In the rows, zero is written as 128.
Known rows:
[134 120 141 151 123 113  95 119 170  49 175 148 179  76  87 170  71 140
 139  79 119  91  91  92 173 135  99 147] -> flufo
[ 79 166 119 113 162 110  93  93 149 159 119 116 118  83  76 109 117  80
 118  92 163 140  67  92 164 166 187  76] -> dridu
[127  95 121 104 115 144  80 142 104 124 158 188 137 109 124 105 105 151
 113 127 115 125 134 118 129 144  99 103] -> fleskir
[163  90 138 151 121 137 119 134 147  77 143 134 153 126 135 121 109 181
 109 123 103 115 146 147 125 153  98 152] -> zistenos
[142  85 157  84 106  95 137 180  90 123  80 191 137 211 155 162 167 160
 119 177 102  78 158 155  92 118  47 149] -> tosi
[123 116 139 145 132 133 156 137 160 132 119 107 124  99 114 134 124  98
 131 135 130 126 138 127 110 142 172 147] -> neplak
[126 127 147 119 140 137 156 109 171 137 126 103 131 109 139 139 152 116
 114 119 154 126 130 139 113 140 163 131] -> flistal
[130 101 110 150  80 111  93 168 123 143 123 127 135 137 153 143 142 135
 127 118 102 129 156 116 125 138 133 122] -> sidrupe
[106 148 102 153 122  86 134 114 133 159 106  74 100 118 116 135 143  89
 143 108 121 155 114 117 147 120 176 119] -> suvor
[137 134 156 144 154  93 168 111 151 138 118  93  98  89 106 135 130  75
 137 120 112 141  76 131 132 158 189 140] -> gistin
[139  97 111 131  97 116  80 146 112 109 146 141 140 158 159 148 136 170
 108 101 116 126 144 137 133 125  87 123] -> stefidal
[116 152 129 149 181 148 147 111 175 144 146  86  71 110 146 109 124  52
 157  93 135 146  87 125 143 158 154 153] -> lenek
[136 224 142 145 201 158 190 137  95 155  51 132 113 196  99  88 123 104
 166 221 133 114 123 131 114 132 120 152] -> ponem
[161 101 142 154 112 142 117 155 127  90 156 154 154 113 129 132  96 154
 132 136  96 113 141 125 124 141 107 150] -> leve
[104 115 107 141  97 100 127 142 142 156 108  97 115 123 132 148 150  99
 132 114 122 136 146 118 125 120 162 126] -> bobror
[147 212 157 128 169 143 160  89 117 148 109  86 120 146 126 101 136 115
 141 140 164 153  62 128 144 132 170 112] -> ziren
[108 118 119 102 138 134 108 124 114 146 134 159 116 106 108 101 116 118
 119 132 133 134 122 120 128 139 130 102] -> kenis
[159 101 143 135 131 148 108 140 132  85 164 151 149 130 141 135 109 168
 106 120 123 118 132 146 118 146 102 142] -> stemo
[109 118 118 103 138 132 106 122 112 144 138 158 116 104 109 101 116 117
 120 128 131 137 118 119 131 140 132 101] -> puza
[107 104 154  96 107  78 181 177 118 169  39 147 110 177 129 163 183  91
 144 188 107  88 162 137  86 114 120 153] -> nitik
[ 94 149  86 142 108 191 111 198 120 151  81 155 149 211 157 118 138 140
 147 179 147  94 231 112 102  97  69 146] -> klubos

Facts:
[bagu, baklaplu, beber, beklak, biluk, biman, breska, brimis, buskes, dibru, dogim, dorun, dozu, dredru, drigil, drimu, fafa, flatun, flistal, flufo, flutror, fomel, gabrok, gifuvik, gistin, grimos, guflam, gupal, karibrul, klotam, koplel, kosti, kugol, laklom, laluk, leklir, lenek, leve, libare, likan, liplal, midrek, neplak, niflil, nirol, nofle, noka, pekigru, pivis, plasum, plebres, plolagre, plono, plumogik, ponem, poskekal, poviklem, puse, raskan, rigel, ristan, rosta, salu, skadral, skipor, soder, stemo, stige, stigi, stokil, studren, stugriso, stuko, stulatil, subabri, tagotren, tesin, togal, trebom, tunel, veskal, vudran, vukles, vulur, vuplo, zasker, ziren, zistenos, zogra, zufar] η 352
[baplo, baras, boboruk, bobror, bodavus, boka, botis, braguk, bralodrak, brepa, brogol, bromor, bronubu, buflek, dibe, diflin, drelen, drubol, druste, fizam, flagir, flefis, flizar, flosku, giskes, godal, grostus, grudil, kibrol, kitok, klagra, kloflozel, klubos, liti, lubun, meplim, musak, neta, nitik, nogre, nukal, padras, patis, pestu, plovidun, pluviplok, raflar, retir, ridil, rimu, sepo, sidrupe, skilin, skimi, skoniskur, stalus, stefidal, suvor, tifa, tosi, trasibri, trobruk, tulon, vabin, varufin, vepan, vibuk, vogum, zinugra] η 943
ω a <- bagu, biluk, bobror, bralodrak, breska, bromor, buflek, buskes, drelen, drigil, druste, fafa, flefis, flizar, flufo, flutror, fomel, gabrok, gifuvik, gistin, grimos, karibrul, klagra, kloflozel, koplel, laklom, leve, likan, meplim, musak, neplak, nitik, noka, patis, pestu, pluviplok, poskekal, poviklem, raskan, ristan, sidrupe, skilin, skimi, stuko, subabri, suvor, tagotren, tifa, tunel, vabin, varufin, vibuk, vudran, zinugra, zufar
ω e <- baklaplu, baras, boka, dozu, flagir, guflam, kugol, midrek, neta, stige, vuplo, zasker, ziren
ω g <- baplo, beber, brimis, bronubu, giskes, leklir, liti, puse, studren, tulon
ω d <- beklak, biman, boboruk, botis, diflin, dorun, dredru, drimu, flistal, kitok, kosti, liplal, nukal, padras, pekigru, plebres, plovidun, stigi, stulatil, trobruk, vepan, zogra
ω b <- bodavus, braguk, brogol, drubol, godal, grostus, grudil, klubos, laluk, lenek, nirol, nogre, plumogik, ponem, retir, ridil, rosta, skipor, soder, stokil, trasibri, vukles, vulur
ω c <- brepa, fizam, flosku, gupal, libare, lubun, niflil, plono, rigel, sepo, skadral, skoniskur, stalus, togal, trebom, veskal, vogum, zistenos
ω f <- dibe, dibru, dogim, flatun, kibrol, klotam, nofle, pivis, plasum, plolagre, raflar, rimu, salu, stefidal, stemo, stugriso, tesin, tosi
{bagu, dogim, klotam, nitik, sepo, tosi} χ sotreflem
{baklaplu, lubun, patis, vogum, zistenos} χ fleskir
{baplo, gagrar, kavu, kedran, nogre, ponem, sotreflem, stenon} χ ligim
{baras, breska, flefis, gistin, trobruk, vepan} χ miker
{beber, boka, druste, flafosuk, rosta, zasker, zufar} χ kenis
{beklak, gifuvik, grimos, poviklem, raflar, skimi} χ mostul
{biluk, bodavus, dorun, retir, tifa} χ troper
{biman, boboruk, bromor, dozu, plezus, ridil} χ lizuk
{bobror, rimu, stefidal, stugriso, trebom, tunel} χ geto
{bopo, leplol, miker, pekigru, suvor, varufin, zogra} χ trorebrik
{bosope, fleskir, laluk, skoniskur} χ klufek
{botis, midrek, rigel, ristan} χ gagrar
{braguk, mostul, stuko, togal, vukles, ziren} χ brebri
{bralodrak, fomel, grostus, leklir, veskal, zinugra} χ bopo
{brepa, klagra, koplel, kosti, neplak, studren, trozun} χ nobar
{brimis, drelen, flagir, kugol, niflil} χ kedran
{brogol, diflin, kitok, plovidun, stalus} χ zitru
{bronubu} χ bradrar
{buflek, dibe, guflam, klubos, pivis, plolagre} χ kavu
{buskes, kibrol, skadral} χ rofur
{daten, dridu, drubol, kadre, rofur, stokil, zitru} χ plosal
{dibru, dredru, nofle, noka, plumogik, tesin} χ plezus
{drigil, fizam, flizar, flufo, pluviplok, vulur} χ dridu
{drimu, flosku, nirol, pestu, plasum, tagotren} χ megar
{fafa, flistal, kloflozel, leve, poskekal, stigi} χ teditre
{flatun, gupal, plebres, raskan, stemo, vibuk} χ bosope
{flupam, godal, karibrul, megar, salu, vipek} χ puza
{flutror, liplal, meplim, skilin, tulon, vabin} χ kadre
{gabrok} χ didridre
{geto, giskes, puse, sidrupe, stige, troper} χ soplobo
{grudil, lenek, nukal, padras, stulatil, vuplo} χ leplol
{laklom} χ flupam
{libare, liti, neta, plono, soder} χ vipek
{likan, subabri} χ stenon
{musak, teditre, trasibri} χ zutin
{skipor} χ flafosuk
{vudran} χ trozun
Δ:
baklaplu zistenos vogum lubun patis
baras breska flefis vepan gistin trobruk
braguk stuko vukles togal mostul ziren
bromor dozu boboruk ridil biman plezus
buflek guflam klubos plolagre dibe pivis
buskes kibrol skadral
dibru plumogik tesin nofle noka dredru
diflin stalus plovidun brogol kitok
dogim tosi klotam nitik bagu sepo
drubol kadre daten rofur dridu zitru stokil
flatun stemo vibuk plebres raskan gupal
flosku tagotren drimu pestu nirol plasum
flufo drigil pluviplok vulur fizam flizar
flupam megar salu godal karibrul vipek
flutror tulon skilin meplim liplal vabin
giskes stige sidrupe troper puse geto
kedran gagrar stenon sotreflem kavu nogre ponem baplo
kloflozel leve poskekal flistal fafa stigi
kugol drelen flagir niflil brimis
laluk fleskir skoniskur bosope
libare liti soder plono neta
likan subabri
retir tifa biluk dorun bodavus
ristan rigel botis midrek
skimi poviklem gifuvik beklak raflar grimos
trasibri teditre musak
trebom stefidal stugriso bobror rimu tunel
trozun kosti brepa neplak studren klagra koplel
vuplo padras stulatil grudil lenek nukal
zinugra grostus veskal leklir fomel bralodrak
zogra varufin leplol miker suvor bopo pekigru
zufar zasker flafosuk rosta beber druste boka

Rows:
No name comes twice in this set of rows, the named rows included.
[133 220 127 129 141 112 130  96  87 171  90  79 110 180 144 107 160 121
 147 128 152 164  69 121 164 114 154  93] : boka
[101 113 134  84 128 170 126 182 105 162  79 202 133 170 127  94 135 131
 125 198 136  89 185 124  86 136  83 123] : stenon
[146 106 145 135 132 168 106 132 179 123 165 119 113 124 200 113 142 119
 128  85 126 125 120 133 134 176 112 146] : stulatil
[125 123 139  74  88 122 109 113 104  99 184 149 150 142 165 180 140 153
 135  85 159 120 108 124 145  54  68 118] : giskes
[111 152 176  82 139 172 195 149 146 147  72 135 140 178 143 133 163 112
 138 188 187  89 159 139  82 101 120 152] : midrek
[104 150 103 149 125  93 143 122 131 161  94  81 101 131 116 133 145  90
 146 120 123 150 122 118 142 118 167 124] : patis
[121 115 142 127 150 138 148 122 165 127 127 105 120 118 125 136 138 112
 103 120 157 129 128 149 102 148 167 135] : nofle
[ 94 133 129  83 148 158 148 157 104 154  76 189 122 167 106  91 127 118
 140 197 141  96 167 125  97 118  80 129] : ligim
[141  98 108 150  80 112  88 160 108 114 142 145 142 138 148 144 125 155
 134 115  88 124 151 116 140 120  95 133] : tifa
[134 103 111 128  99 135  74 133 149 117 170 126 116 153 213 129 151 141
 139  64 106 128 128 126 160 137  60 138] : padras
[ 90 147 114 103 160 125 135 101 124 172 110 125  95 103  94  93 126  84
 124 132 149 148 107 121 129 138 169  94] : mostul
[114  98 123 104 117 145  88 151 114 152 137 172 128 110 130 102 126 132
 106 132 129 129 140 117 116 158 134  96] : flafosuk
[ 97  95 135  88 132 107 118 120 137 166 135 142  98  80 116 120 141  83
 108 107 136 139 100 124 118 160 173  92] : miker
[149 104 148 130 131 163 159 168 139  86  83 166 159 189 132 112 119 181
 130 193 113  74 196 152  94 131  47 183] : rigel
[147 125 146 166 113 128  69 147 159  77 159 149 184  94 106 151  88 148
 121  92 116  98  96  89 167 172 124 127] : drigil

Now the same objects, written a new way:
Known rows:
[130 156 109 122 164 173 118 145 135  86 104 127 114 146 165 140 159 127
 139  95 140 165 118 177 130 133 103 114 120 137 146 122 165 141 105 164
 141 120 105 185 101] -> raskan
[145 151 116 157 190 131 137 152 116 120 101 121 158 109  97  80 184 109
 143  87 153 141  97 192 136  99 148  86 134 115 149  92 181 118  88 123
 135 142  85 164 134] -> leklir
[180 149 115 210 171 102 107 189 106  95  74  93 136 129  68  44 126 148
 154 125 112  98 110 149 198 114 141  52  99 142 103 156 113 106  89 119
 111 140 157 156 122] -> trorebrik
[175 122 119 173 127 140  79 174 147 108  78 100  96 156 102  92  96 163
 163 114  94 118 118 153 192 127 119  96 118 148 102 194  89 135 128 141
 118 124 170 157  86] -> puza
[198 104 144 189 119  88 136 165 131 107  76 144  45 132  58  67 114 134
 159 169  73 140  86 185 177  75 114  92 109 109  95 192  86 131  96 165
  85  98 150 145 100] -> stenon
[120 190  85 178 175 100 139 144 116  63  89 110 125 118 132 100 152 123
 115  93 153 170 103 144 160 152 106  96 102 164 140 106 177  89  86 129
 133 138  68 133 146] -> suvor
[ 92 204  94 160 182  86 110 131 109  41  91 104 150 124 125 101 159 137
 103 105 173 183  84 152 163 161  84  72  59 146 141 104 185  70  96 118
 106 166 121 127 128] -> trobruk
[144 125 139 123 145 124 137 149 140 124 112 117 137 126 135 120 142 119
 152 116 151 153 113 175 132 108 109 106 127 102 160 118 143 147 133 143
 123 127 138 165 109] -> skipor
[174 101 206 132 120 104 192 177 135 145 129 144 102  83 161  99  91 109
 144 169 157 118 136 182 117 101  88  74 148 102 167 114 113 157 118 173
 113  72 157 125 175] -> ristan
[171 133 102 185 152  57 183 146 113 130  96 123 159 100  87  98 132 123
 136 106 129 164 114 131 161 122 139 109 116 144 151 109 164 104  85  99
 103 153  80  96 148] -> flefis
[130 155 113 121 168 170 120 142 129  86 105 128 116 142 160 137 164 122
 133  99 137 163 119 175 125 128  99 108 119 136 145 121 165 138 100 167
 142 118 101 180 103] -> noka
[176  94 131 122 140 129 163 139 132 149 110 139 144 121 120 141 143 122
 159 112 115 162 127 165 126 102 130 126 139 112 152 129 146 156 103 138
 112 131 114 146 103] -> gifuvik
[143 100 104 163 147 102  95 159 101  76  84  79 104 132  77  90 120  98
 127 143  98  82 132 104 188  97  96  71 132 112  68 189  79 154 131 151
 131 116 153 155  70] -> plosal
[179  92 180 124 117  93 196 153 126 146 124 160 110  93 123 120 115 108
 152 168 133 156 114 187 115  85  99  98 123  86 165 125 124 151 104 163
  86  91 155 136 140] -> rigel
[ 70 138  80 132 153  90 106 112 121  46  96  88 100 126 119 126 154  75
  85 103 155 154 103 119 155 127  67 105 127 115 107 134 149 123 149 150
 150 124  70 123  95] -> kitok
[177 126 120 153 169 103 178 157 107 147 110 134 182  97  85 100 158 114
 161 109 135 149 110 167 134  93 152  92 120 112 165 101 165 122  76 110
 111 149 114 155 132] -> veskal
[181  90 182 126 122  95 197 155 125 146 117 156 110  98 130 118 117 117
 151 167 126 150 125 179 116  86 104  95 128  93 162 122 127 155 103 163
  86  94 148 127 140] -> subabri
[123 156 114 118 155 165  99 141 152  91 107 113 112 157 158 136 162 133
 147  85 150 174 102 191 134 129 105 123 116 123 154 123 159 139 136 158
 145 128 117 189  89] -> nirol
[144 169  93 193 162  70 147 148 130  99  93 102 130 114  93  80 156 110
 131  82 154 168  89 157 168 127 131 110 119 137 149  99 169  94 112 106
 139 150  61 132 148] -> grudil
[121 166 121 163 136  74 141 129 143  47  95 136  34 136 143 104 144 111
 110 134 147 204  73 189 151 122  61 113  91 120 142 125 147 107 127 173
 126  99  78 137 136] -> dibe
[110 171  90 147 133 112 105 131 161  72  99 105  89 148 148 130 134 132
 127  84 153 192  93 157 159 155  86 138 114 148 143 130 154 114 144 139
 142 134  88 140 109] -> bodavus

Rows:
No name comes twice in this set of rows, the named rows included.
[173  88 151 115 121 124 165 155 137 168 128 131 161 108 132 137 108 126
 164 121 135 144 136 155 129 112 115 109 139 107 168 132 125 158 122 131
 105 126 161 134 118] : zistenos
[158 135 163 182 138  50 170 180 129 143 114  89 171  78 128  69  81 126
 131 124 184 109 137 133 162 140 114  70 145 141 167  91 137 113 131  99
 122 135 135  72 198] : baras
[161 108 143 160 109  48 179 124 145 116  97 150  66 111  97 109 119 114
 130 146 122 195  85 173 143 100  94 130 122 103 142 131 138 123 118 154
  89 111  89  88 135] : flagir
[170 122 128 172 137  51 188 155 118 141 107 114 169  89 107 102 103 128
 139 123 144 148 132 122 161 131 124  96 121 141 159 109 141 110  97 101
  95 147 117  79 161] : varufin
[106 171 108 101 164 167 109 131 123  64 112 128 134 148 169 157 162 139
 133 112 144 184 111 167 125 145  79 100  76 133 147 129 167 124  99 164
 115 133 152 186  85] : gupal
[ 95 186 120 119 200 130 106 133 100  48  99 113 172 134 136 110 189 143
 118 119 169 171  92 182 136 133  91  58  55 118 147  96 190  97  84 139
 101 156 162 174 102] : pekigru
[ 73 153 108  87 173 122 110 115  91  31 108  91 144 142 152 155 186  99
 103 136 152 164 115 133 127 121  60  79  75  92 125 122 153 142 125 169
 123 134 156 188  51] : stokil
[142 105  78 175 158 118  88 154 105  71  75  81  81 143  62  82 145  86
 129 122  86  95 119 119 187  86 111  86 144 115  61 192  87 154 129 155
 149 109 109 172  63] : rofur
[111 165 114  99 166 173 109 130 125  63 105 128 130 152 181 161 160 149
 131 111 137 185 121 169 129 149  80 103  80 142 141 127 168 131  95 167
 114 131 145 180  78] : tunel
[174  96 180 123 128 125 168 178 136 158 133 116 154  97 165 115  89 121
 154 133 162 103 159 149 127 122 105  84 162 120 166 112 116 167 132 144
 126 102 161 125 157] : zufar
[ 99 146  82 144 175 118  65 141  80   7  70  76 101 154 101 109 151 107
 104 145 100 115 122 104 184 117  63  55  81 122  54 190 101 134 116 170
 123 124 166 184  38] : zitru

